Below is a small trained network, with its code and all its weights. Each question gives an input and a class and asks what happens when units are switched off, that is, made to give their printed mean instead of their output.

import numpy as np


def w(rows, s, z=0):
    codes = np.array(rows[::2]) - 128.0
    scale = np.full(codes.shape[1], s)
    scale[-1] = z or s
    return codes * scale


def norm(h):
    return h / np.sqrt((h * h).mean(-1, keepdims=True) + 1e-5)


def f(y):
    return np.maximum(y, 0)


def log_softmax(a):
    a = a - a.max(-1, keepdims=True)
    return a - np.log(np.exp(a).sum(-1, keepdims=True))


def net(x, mask):
    res = np.array(x, float).reshape(1, 8) / 4 @ E
    u = 0
    for l in range(2):
        y = f(norm(res) @ A[l][:, :-1].T + A[l][:, -1])
        res = res + np.where(mask[u : u + 5], y, B[l][:, -1]) @ B[l][:, :-1]
        u += 5
    return log_softmax(norm(res)[-1] @ U[:, :-1].T + U[:, -1])


A, B = {}, {}
E = w([
[155,116,156,140,183],'x0',
[81,122,69,47,143],'x1',
[105,117,108,101,94],'x2',
[123,146,134,43,116],'x3',
[174,120,94,123,103],'x4',
[41,145,89,199,69],'x5',
[132,231,139,94,13],'x6',
[137,103,253,88,142],'x7',
],0.0038)
A[0] = w([
[204,95,80,198,144,90],'0.n1',
[126,137,253,106,99,166],'0.n2',
[94,96,172,190,159,221],'0.n3',
[48,119,118,104,57,91],'0.n4',
[124,178,92,44,155,1],'0.n5',
],0.0054,0.00061)
B[0] = w([
[227,131,58,25,204,224],'0.n1',
[159,20,140,76,99,252],'0.n2',
[132,86,2,109,92,227],'0.n3',
[182,159,44,154,83,214],'0.n4',
[70,9,107,105,102,197],'0.n5',
],0.0045,0.0028)
A[1] = w([
[39,173,161,13,109,166],'1.n1',
[78,87,187,208,231,187],'1.n2',
[32,62,98,136,253,251],'1.n3',
[136,93,216,103,213,59],'1.n4',
[73,103,221,187,174,54],'1.n5',
],0.0052,0.0012)
B[1] = w([
[168,50,78,135,183,200],'1.n1',
[168,75,40,92,106,185],'1.n2',
[185,71,87,62,93,254],'1.n3',
[2,155,104,94,64,195],'1.n4',
[163,89,83,150,94,146],'1.n5',
],0.0072,0.0038)
U = w([
[66,227,69,196,68,159],'0',
[138,183,127,142,236,54],'1',
[40,192,192,178,228,2],'2',
[95,139,199,206,93,59],'3',
[182,177,144,216,200,57],'4',
[148,131,252,84,117,87],'5',
[40,129,168,112,190,67],'6',
[152,51,58,90,121,220],'7',
],0.013,0.0068)

Each question gives the input, the list of numbers given to net, and the class t.
The units are the neurons (one row each of A and B). Each row of codes is followed by its name. A weight is (code - 128) times the scale printed after its matrix; where a second scale follows, it is the last column's (A, B and U).
mask holds one flag per neuron, layer by layer. A switched-off neuron (its flag False) gives its mean, the last column of its row in B, instead of its output. The means were averaged over made-up inputs and are rounded, as every weight is.
A unit's drop is (log p(t) with every unit on - log p(t) with that unit switched off) / (log p(t) with every unit on - log p(t) with every unit switched off).
The circuit of an input: a set's keep is (log p(t) with only the set's units on - log p(t) with every unit switched off) / (log p(t) with every unit on - log p(t) with every unit switched off). Starting from all 10 units, units are removed one at a time, each time the one whose removal leaves the highest keep (on an exact tie, the one counted first), for as long as the keep stays at least 0.8.
circuit, biggest first: the units of the circuit, biggest drop first
most important unit: the unit with the biggest drop
k most important neurons: the k neurons with the biggest drops, biggest first
k most important neurons of layer l: the k neurons of layer l with the biggest drops, biggest first
drop of u: that unit's drop, to one decimal
input [3,-3,1,5,5,0,7,-7], class 0: most important unit : 1.n3
input [-8,-3,-1,-6,0,-2,2,-7], class 0: 4 most important neurons : (1.n3, 1.n1, 0.n2, 1.n2)
input [2,0,8,-1,2,-1,7,-7], class 0: circuit, biggest first : (1.n3, 0.n2, 1.n2)
input [0,1,-4,-5,-6,-7,8,0], class 5: 2 most important neurons : (1.n3, 1.n2)
input [3,-1,-1,-8,-6,-3,7,2], class 3: circuit, biggest first : (1.n3, 0.n1)
input [-2,-4,8,-3,-3,1,3,1], class 3: 4 most important neurons of layer 1 : (1.n3, 1.n2, 1.n4, 1.n1)
input [1,-4,6,7,-7,5,-3,-4], class 0: 2 most important neurons of layer 0 : (0.n4, 0.n2)
input [0,5,3,0,0,4,2,-1], class 0: circuit, biggest first : (0.n4, 1.n3, 0.n2)
input [-6,-2,-6,-5,3,2,3,2], class 0: circuit, biggest first : (1.n3, 1.n1)
input [-6,2,-3,-3,4,5,5,4], class 0: circuit, biggest first : (1.n3, 1.n2)
input [3,5,4,-8,6,7,6,6], class 0: 2 most important neurons : (1.n3, 0.n4)
input [2,4,1,2,-1,7,-1,0], class 0: 3 most important neurons of layer 0 : (0.n4, 0.n2, 0.n1)
input [6,4,-3,-7,3,-6,6,-8], class 1: 2 most important neurons of layer 1 : (1.n3, 1.n2)
input [2,-3,2,7,-2,8,-2,-1], class 0: most important unit : 0.n4
input [-7,-4,0,-2,4,-5,3,4], class 5: drop of 1.n3 : 0.2
